Below are the code and all the weights of a small trained network. Each question names an input and a class and asks about switching units off, where a switched-off unit gives its printed mean instead of its output.

import numpy as np


def w(rows, s, z=0):
    codes = np.array(rows[::2]) - 128.0
    scale = np.full(codes.shape[1], s)
    scale[-1] = z or s
    return codes * scale


def f(y):
    return np.maximum(y, 0)


def log_softmax(a):
    a = a - a.max(-1, keepdims=True)
    return a - np.log(np.exp(a).sum(-1, keepdims=True))


def net(x, mask):
    res = np.array(x, float).reshape(1, 3) / 4 @ E
    y = f(res @ A[0][:, :-1].T + A[0][:, -1])
    res = res + np.where(mask, y, B[0][:, -1]) @ B[0][:, :-1]
    return log_softmax(res[-1] @ U[:, :-1].T + U[:, -1])


A, B = {}, {}
E = w([
[142,116,117,136,125,123,151,151],'x0',
[50,183,48,132,178,85,97,186],'x1',
[178,117,105,7,94,77,79,158],'x2',
],0.011)
A[0] = w([
[181,69,211,128,44,183,161,80,192],'neuron 1',
[52,215,38,149,200,62,114,174,237],'neuron 2',
[114,95,133,136,104,119,114,147,10],'neuron 3',
[155,109,150,146,146,139,99,156,28],'neuron 4',
[87,146,170,235,178,187,171,118,77],'neuron 5',
[182,53,201,132,72,188,154,79,206],'neuron 6',
[162,96,121,2,59,36,84,156,25],'neuron 7',
[188,116,188,138,106,115,161,95,176],'neuron 8',
[82,191,82,129,176,102,118,156,127],'neuron 9',
[61,126,147,249,157,183,189,89,72],'neuron 10',
],0.0067,0.0011)
B[0] = w([
[45,54,217,248,211,77,65,194,240],'neuron 1',
[34,38,188,198,227,55,100,216,254],'neuron 2',
[81,117,137,105,97,146,94,103,129],'neuron 3',
[127,126,137,152,120,134,130,129,131],'neuron 4',
[226,161,3,2,69,209,217,70,232],'neuron 5',
[86,76,197,216,223,70,81,190,236],'neuron 6',
[229,209,34,50,24,234,159,40,240],'neuron 7',
[96,138,162,183,173,116,120,164,191],'neuron 8',
[125,111,171,169,212,101,153,173,198],'neuron 9',
[224,201,55,58,15,230,184,48,246],'neuron 10',
],0.006,0.0089)
U = w([
[34,39,185,179,242,79,87,159,254],'0',
[210,207,89,42,2,171,149,79,2],'1',
],0.0095,0.00086)

Each question gives the input, the list of numbers given to net, and the class t.
The units are the neurons (one row each of A and B). Each row of codes is followed by its name. A weight is (code - 128) times the scale printed after its matrix; where a second scale follows, it is the last column's (A, B and U).
mask holds one flag per neuron, in row order. A switched-off neuron (its flag False) gives its mean, the last column of its row in B, instead of its output. The means were averaged over made-up inputs and are rounded, as every weight is.
A unit's drop is (log p(t) with every unit on - log p(t) with that unit switched off) / (log p(t) with every unit on - log p(t) with every unit switched off).
unit that matters most: the unit with the biggest drop
k most important neurons: the k neurons with the biggest drops, biggest first
drop when u is switched off: that unit's drop, to one decimal
input [1,2,-3], class 1: unit that matters most -> neuron 1
input [6,-4,4], class 0: 3 most important neurons -> [neuron 10; neuron 5; neuron 1]
input [6,-5,-6], class 1: 4 most important neurons -> [neuron 10; neuron 5; neuron 2; neuron 9]
input [5,-6,6], class 0: 4 most important neurons -> [neuron 1; neuron 6; neuron 10; neuron 5]
input [1,-8,8], class 0: 2 most important neurons -> [neuron 1; neuron 6]
input [7,1,-2], class 1: 3 most important neurons -> [neuron 1; neuron 6; neuron 2]
input [8,-5,5], class 0: 4 most important neurons -> [neuron 1; neuron 10; neuron 5; neuron 6]
input [4,-2,2], class 0: 2 most important neurons -> [neuron 10; neuron 5]
input [-8,1,-3], class 1: drop when neuron 1 is switched off -> 0.1
input [-3,-5,-7], class 1: drop when neuron 2 is switched off -> 0.2
input [-4,-4,-5], class 1: drop when neuron 2 is switched off -> 1.4
